Below are the code and all the weights of a small trained network. Each question names an input and a class and asks about switching units off, where a switched-off unit gives its printed mean instead of its output.

import numpy as np


def w(rows, s, z=0):
    codes = np.array(rows[::2]) - 128.0
    scale = np.full(codes.shape[1], s)
    scale[-1] = z or s
    return codes * scale


def norm(h):
    return h / np.sqrt((h * h).mean(-1, keepdims=True) + 1e-5)


def f(y):
    return np.maximum(y, 0)


def log_softmax(a):
    a = a - a.max(-1, keepdims=True)
    return a - np.log(np.exp(a).sum(-1, keepdims=True))


def net(x, mask):
    res = np.array(x, float).reshape(1, 8) / 4 @ E
    u = 0
    for l in range(3):
        y = f(norm(res) @ A[l][:, :-1].T + A[l][:, -1])
        res = res + np.where(mask[u : u + 4], y, B[l][:, -1]) @ B[l][:, :-1]
        u += 4
    return log_softmax(norm(res)[-1] @ U[:, :-1].T + U[:, -1])


A, B = {}, {}
E = w([
[100,121,254,27,170,71,137,149,120],'x0',
[119,118,73,46,194,116,127,209,31],'x1',
[170,168,113,158,159,158,92,76,140],'x2',
[238,73,129,72,84,87,88,73,137],'x3',
[143,102,83,176,80,202,63,156,110],'x4',
[76,196,91,164,149,107,184,132,61],'x5',
[77,177,190,127,131,157,153,137,76],'x6',
[132,68,173,164,114,153,73,117,67],'x7',
],0.0063)
A[0] = w([
[139,203,77,91,12,44,252,111,254,193],'0.n1',
[86,28,229,145,59,144,92,79,243,203],'0.n2',
[193,147,254,120,109,55,74,96,67,56],'0.n3',
[171,220,67,178,134,163,218,126,36,10],'0.n4',
],0.0043,0.0013)
B[0] = w([
[181,215,225,136,132,109,45,99,235,244],'0.n1',
[93,106,234,191,59,125,189,83,143,255],'0.n2',
[117,84,116,146,174,200,254,72,65,196],'0.n3',
[76,87,141,95,77,245,125,112,82,196],'0.n4',
],0.0077,0.0043)
A[1] = w([
[246,33,116,1,70,88,102,141,49,117],'1.n1',
[126,217,86,236,90,176,145,210,120,7],'1.n2',
[133,101,125,53,138,69,113,250,196,150],'1.n3',
[193,139,187,58,242,77,75,61,105,162],'1.n4',
],0.0053,0.0012)
B[1] = w([
[219,108,95,49,2,54,152,201,90,244],'1.n1',
[125,3,33,96,63,125,159,194,94,223],'1.n2',
[56,118,165,236,86,75,78,50,170,212],'1.n3',
[166,224,24,31,113,187,158,195,186,254],'1.n4',
],0.0082,0.0033)
A[2] = w([
[196,90,113,168,69,140,126,130,98,67],'2.n1',
[155,77,199,177,163,88,124,190,161,36],'2.n2',
[254,77,185,91,94,77,139,165,73,173],'2.n3',
[215,47,149,69,119,102,108,125,67,1],'2.n4',
],0.0081,0.0014)
B[2] = w([
[175,138,67,164,166,131,122,166,185,231],'2.n1',
[124,104,157,109,80,118,134,153,177,171],'2.n2',
[98,99,126,98,32,159,154,99,78,254],'2.n3',
[8,111,113,34,83,160,150,92,77,211],'2.n4',
],0.013,0.005)
U = w([
[178,121,208,207,57,123,144,72,196,199],'0',
[76,210,178,96,210,95,154,150,65,108],'1',
[202,173,122,65,137,24,106,106,160,155],'2',
[209,122,155,146,176,107,57,127,91,3],'3',
[55,59,86,98,68,152,155,171,43,196],'4',
[184,104,36,225,146,132,94,172,142,97],'5',
[91,106,202,124,156,8,100,160,125,21],'6',
],0.014,0.005)

Each question gives the input, the list of numbers given to net, and the class t.
The units are the neurons (one row each of A and B). Each row of codes is followed by its name. A weight is (code - 128) times the scale printed after its matrix; where a second scale follows, it is the last column's (A, B and U).
mask holds one flag per neuron, layer by layer. A switched-off neuron (its flag False) gives its mean, the last column of its row in B, instead of its output. The means were averaged over made-up inputs and are rounded, as every weight is.
A unit's drop is (log p(t) with every unit on - log p(t) with that unit switched off) / (log p(t) with every unit on - log p(t) with every unit switched off).
The circuit of an input: a set's keep is (log p(t) with only the set's units on - log p(t) with every unit switched off) / (log p(t) with every unit on - log p(t) with every unit switched off). Starting from all 12 units, units are removed one at a time, each time the one whose removal leaves the highest keep (on an exact tie, the one counted first), for as long as the keep stays at least 0.8.
units of the circuit, in order: the units of the circuit, biggest drop first
most important unit: the unit with the biggest drop
top k neurons: the k neurons with the biggest drops, biggest first
top k neurons in layer l: the k neurons of layer l with the biggest drops, biggest first
drop when u is switched off: that unit's drop, to one decimal
input [0,1,-7,-6,-8,1,1,-6], class 6: most important unit -> 1.n3
input [0,-1,8,4,3,5,-2,3], class 5: top 4 neurons -> [2.n1, 1.n2, 1.n1, 0.n3]
input [2,-3,7,-1,1,-1,5,-6], class 2: units of the circuit, in order -> [0.n2, 2.n3, 1.n3]
input [6,2,3,-4,1,-4,-6,-4], class 0: top 3 neurons -> [1.n3, 1.n1, 2.n4]
input [-7,6,1,-7,4,-4,-5,-1], class 5: top 2 neurons -> [2.n4, 2.n3]
input [-6,6,-7,3,-6,-5,4,-3], class 2: top 3 neurons in layer 1 -> [1.n3, 1.n4, 1.n2]
input [6,4,-7,-8,-4,1,4,2], class 6: units of the circuit, in order -> [0.n3, 2.n4, 2.n3]
input [-8,3,-7,-2,7,1,-1,-5], class 5: units of the circuit, in order -> [2.n4, 2.n3]
input [7,-1,-5,2,6,6,7,0], class 1: units of the circuit, in order -> [1.n1, 1.n2, 2.n3]
input [-2,-8,6,-7,8,8,1,2], class 5: units of the circuit, in order -> [2.n3, 2.n1, 1.n2]
input [8,-3,-8,0,-7,6,-3,-5], class 2: units of the circuit, in order -> [0.n1, 1.n4]
input [-6,-2,5,-4,-6,6,-1,7], class 5: units of the circuit, in order -> [2.n3, 2.n1, 1.n2]
input [-8,3,2,-4,-4,6,-6,0], class 5: top 3 neurons -> [2.n4, 2.n3, 2.n1]
input [2,1,-8,1,-4,6,-2,-8], class 2: top neuron in layer 1 -> [1.n4]
input [8,-5,-8,-2,7,1,-2,2], class 0: top 2 neurons -> [0.n2, 2.n4]
input [-6,3,3,8,-8,-4,-4,2], class 4: top 3 neurons -> [2.n3, 2.n4, 1.n1]
input [-5,4,-7,-4,1,4,-8,-5], class 5: units of the circuit, in order -> [2.n4, 2.n3]
input [1,7,4,7,-5,-2,0,-1], class 4: top 2 neurons in layer 2 -> [2.n3, 2.n4]
input [-4,-3,5,5,4,-8,-3,7], class 4: top 3 neurons -> [2.n4, 0.n1, 2.n3]
input [6,-6,-4,-8,8,-3,6,5], class 0: top 3 neurons in layer 2 -> [2.n4, 2.n3, 2.n2]
input [-6,-8,-6,-3,7,5,3,7], class 5: most important unit -> 2.n1
input [-1,1,-4,1,5,5,0,-7], class 5: top 2 neurons -> [2.n4, 2.n3]
input [-7,7,5,-5,0,5,-8,8], class 5: top 4 neurons -> [2.n3, 2.n4, 2.n1, 1.n1]
input [-6,-5,3,2,-8,1,-8,-4], class 2: top 2 neurons in layer 2 -> [2.n3, 2.n2]
input [-4,1,0,4,-3,-6,4,-6], class 2: top 2 neurons in layer 2 -> [2.n3, 2.n2]
input [3,0,-2,-8,-7,1,1,5], class 1: top 2 neurons in layer 2 -> [2.n3, 2.n4]
input [0,-2,-8,7,2,-5,-6,4], class 4: units of the circuit, in order -> [2.n4]
input [1,4,-7,-4,-2,2,2,-6], class 1: drop when 1.n3 is switched off -> -0.1
input [-7,-8,5,-5,4,5,-2,-4], class 5: drop when 1.n2 is switched off -> 0.4
